In the rows, zero is written as 128.
Each row is followed by its class. Each block has new classes.
[135 157 132 138 137 128 114 121 144 127 103 144 105 156 120 127 158 123
 109 147 124 130 137 132 138 109 128] : [84]
[139 145 129 174 103 114 124 118 155 132 114 141 113 138  96 139 146 129
 110 117 128 130 122 126 119 120 119] : [84]
[147 140 125 146 129 128 109 129 128 136 113 142  99 143  95 136 138 135
 120 128 107 130 153 123 154 118 131] : [84]
[131 139 133 143 143 123 117 127 145 131 105 135 103 146 105 129 149 121
 114 135 109 130 117 125 111 108 123] : [84]
[160 142 134 149 100 126 116 130 156 152 118 176 105 155 120 134 152 131
 109 124 129 125 155 129 142 115 136] : [90]
[130 131 130 136 138 100 124 102 158 116  97 139 107 150  68 127 166 112
 122 135 130 127  98 150 130 120 128] : [80]
[126 138 124 158 137 117 116 127 156 124  91 150  93 148  79 150 143 125
 125 104 117 129 139 156 145 115 136] : [80]
[152 137 137 157  89 117 113 113 158 147 116 165  83 169  96 143 150 139
 118 115 140 132 160 129 131 130 128] : [90]
[133 134 143 124 146 116 110 122 139 126 107 126 106 138 109 128 146 114
 112 127 118 126 115 132 123 116 126] : [84]
[163 134 139 152 117 124 120 114 156 136 115 144  94 151  95 135 141 120
 116 122 129 125 122 141 130 116 154] : [84]
[137 128 126 152 119 111 112 113 163 162 103 152  90 165  89 135 146 133
 115 111 122 124 152 137 151 121 126] : [90]
[131 124 120 157 122  97 113 129 151 118  98 149 104 165  80 136 138 125
 118 126 122 129 132 151 145 117 134] : [80]
[121 133 126 140 146 105 128 137 153 120 115 135 114 132 103 131 147 119
 116 134 128 125 127 153 119 120 129] : [80]
[140 133 131 133 132 121 118 115 156 133 106 150 116 153  88 138 163 125
 110 140 151 130 133 130 120 118 131] : [90]
[137 138 125 136 105 133 145 165 134 138 141 156 118 117 118 133 126 128
 124 112 131 135 147 128 137 135 124] : [84]
[117 133 121 141 117 108 123 123 154 113 108 147 105 144  88 143 137 119
 124 136 127 126 131 149 124 118 126] : [80]
[116 135 131 141 142 117 120 130 154 123 102 147  94 145  87 130 153 116
 114 134 126 126 129 163 131 107 141] : [80]
[141 128 123 149 120 123 110 129 145 131 109 155  95 153  96 151 137 123
 129 116 124 127 167 130 149 116 128] : [80]
[136 139 148 146 108 113 126 106 161 144 103 162 102 160  97 148 158 122
 103 134 146 134 130 147 135 121 139] : [90]
[147 107 116 136 120 132 130 133 143 125 141 143 117 130 117 132 124 132
 126 121 133 131 142 133 134 124 137] : [80]
[153 132 136 167  85 125 109 118 164 154 120 153  96 153  99 146 148 132
 137 120 142 130 157 135 127 122 145] : [90]
[165 132 112 178  98 114 107 124 163 137 113 190  67 166  49 148 147 130
 126 106 118 128 187 148 169 118 145] : [80]
[137 126 153 142  85 113 128 109 167 148  94 158 100 161  79 153 161 128
 112 125 149 130 120 143 108 125 128] : [90]
[161 136 145 150  94 124 114 108 160 145 110 156  97 164 124 153 159 131
 113 132 140 127 147 126 123 132 136] : [90]
[145 123 126 156 105 117 116 114 146 135 118 161  87 145 103 142 141 136
 126 129 132 125 152 129 137 125 136] : [80]
[141 135 134 133 117 113 119 113 155 134 102 149 108 143 115 137 201  70
 111 125 137 128 132 130 125 120  57] : [90]
[136 135 133 132 125 131 118 122 147 133 111 127  99 145 116 128 155 125
 109 133 125 109 129 139 131 134 122] : [84]
[139 140 141 152 125 116 113 115 158 136 111 152  92 153  94 149 143 122
 108 115 131 123 141 131 131 117 148] : [84]
[125 136 129 143 143 116 117 124 149 120 113 117 120 144  96 126 149 118
 106 137 134 116 107 142 125 117 124] : [80]
[151 140 150 153 123 127 117 132 129 132 111 143  99 165  99 125 140 131
 120 121 119 126 155 117 151 115 132] : [84]
[118 141 147 123 151 112 111 134 148 120  96 138  98 142 101 130 150 118
 109 128 118 123 117 143 133 110 119] : [84]
[152 116 126 157  90 124   4 124 160 141 124 165 100 150  97 145 137 152
 146 112 135 120 169 135 137 135 137] : [90]
[136 137 142 135 133 104  99 113 165 120  90 153  95 156  84 135 159 130
 113 130 124 113 125 132 133 111 128] : [90]
[124 118 105 116 114 114 120 122 131 133 129 156 110 125 111 133 115 128
 134 113 122 126 158 132 151 135 142] : [80]
[136 137 142 136 127 113 124 123 149 129  95 146 107 153 111 149 147 118
 117 139 127 135 117 141 123 123 138] : [84]
[139 136 139 133 128 129 131 108 139 159 105 141 121 150 113 136 144 131
 107 125 118 132 133 137 125 115 126] : [84]
[142 124 120 139 119 125 117 124 129 133 124 155  88 137 108 138 132 135
 145 118 127 129 154 125 126 130 140] : [90]
[111 154 144 140 140  82 124 114 191 107  63 161  74 158  43 125 177 101
 106 131 124 124  97 177 112  97 126] : [80]
[152 119 149 146  86 131 114 111 159 139 111 165  97 153 102 139 147 128
 125 130 141 136 162 128 133 134 141] : [90]
[153 133 144 152 105 115 109  98 168 136  97 162  86 176  87 150 160 115
 115 127 133 137 141 139 124 120 139] : [90]

Each row is followed by its class. Each block has new classes.
[122 128 135 120 114 134 131 125 117 139 171 151 147 130 114 111 128 128
  99 130 126 128 132 116 106 112 119] : q543
[124 117 155 125 125 141 134 126 105 116 144 134 139 136 124 112 119 138
 100 145 134 134 134 119 134 133 130] : q543
[151 145 116 114 121 136 104  63 108 121 125 123 146 116 126  85 127 123
  85 122 120 123 133 148 129 116 121] : q343
[140 143 127 131 129 137 124 102 113 129 114 144 142 101 115 107 143 141
 131 112 119 127 129 138 142 111 121] : q504
[171 156 101 112 103 149 119  80 115 124 133 146 166 121 129  67 112 146
  98 110 116 124 141 138 131 105 116] : q153
[134 122 122 115 126 148 142 114 118 124 125 145 163 131 105 105 132 138
 121 110 114 136 128 133 144 110 114] : q543
[136 136 124 118 130 144 150 101 104 123 150 157 151 131 116 106 134 132
  89 120 129 130 129 108 121 107 121] : q543
[143 123 121 125 128 165 156  63 135 127 125 118 135 105 111 110 138 124
 121 137 121 120 137 139 124 113 110] : q343
[138 136 122 107 133 126 166 129 120 128 113 133 154 120 125 101 121 133
 118 120 122 110 119 139 138 134 124] : q153
[118 150 118 124 118 177 140  85 121 132 160 132 154 130 127  76 115 141
 101 130 143 132 142 122 135 120 126] : q343
[134 120 104 116 146 184 180  83 113 120 113 108 167 112 112  87 115 128
 142 119 126 123 143 129 128 107 104] : q343
[134 121 119 120 124 155 129  95 116 127 141 144 149 119 112 105 131 131
 106 114 127 163 183 122 133 109 118] : q543
[124 122 137 113 121 110 136 114 118 126 130 149 128 133 123 114 125 136
  99 127 125 123 137 129 126 114 117] : q67
[148 139 108 117 118 159 132  89 123 121 134 141 160 125 122  97 107 132
  99 121 119 133 145 125 132 127 132] : q153
[147 136 101 124 139 144 130  88 119 130 146 138 161 109 119  87 131 134
  95 105 118 132 127 136 129 113 115] : q153
[145 135 122 113 118 126 121 107 112 136 120 147 133 123 120 104 129 129
  93 112 127 128 130 126 136 117 128] : q343
[163 143 122 121 112 154 133  63 109 126 136 140 136 119 123 112 121 133
  86 137 127 117 133 130 125 112 119] : q504
[135 135 117 114 129 141 134 112 115 123 140 133 155 133 116  98 119 135
 110 120 126 131 134 115 133 115 139] : q543

Each row is followed by its class. Each block has new classes.
[116 121 122 114 143 122 132 151  96 139 141 134 136 101 147 108 100 141
 109 122 117 112 152 124 132 127 114] : q502
[119 113  95  99 138  98 136 155 115 178 122 110 144  86 133 127  98 117
 118 122 106 127 151 127 129 106 135] : q348
[160 119 126 102 134 104 143 141 128 160 130 133 129 113 148 106 106 101
 103 121 117 128 140 148 148 119 117] : Q55
[121 129 121 107 138 125 128 129 127 163 135 127 152 118 129 116 104 122
 135 130 113 126 150 129 127 118 130] : q348
[125 122 117 104 152 107 156 140 105 141 139 137 157  94 144 120 106 134
  95 126 123 108 155 125 144 102  91] : q19
[137 126 148 116 146 118 126 139 121 166 147 141 145 123 138 102 116 115
 113 123 112 121 146 147 143 123 127] : q560
[162 126 155 111 142 110 152 130 144 159 147 119 117 121 154 123 106 113
 105 113 128 133 138 158 136 125 118] : q560
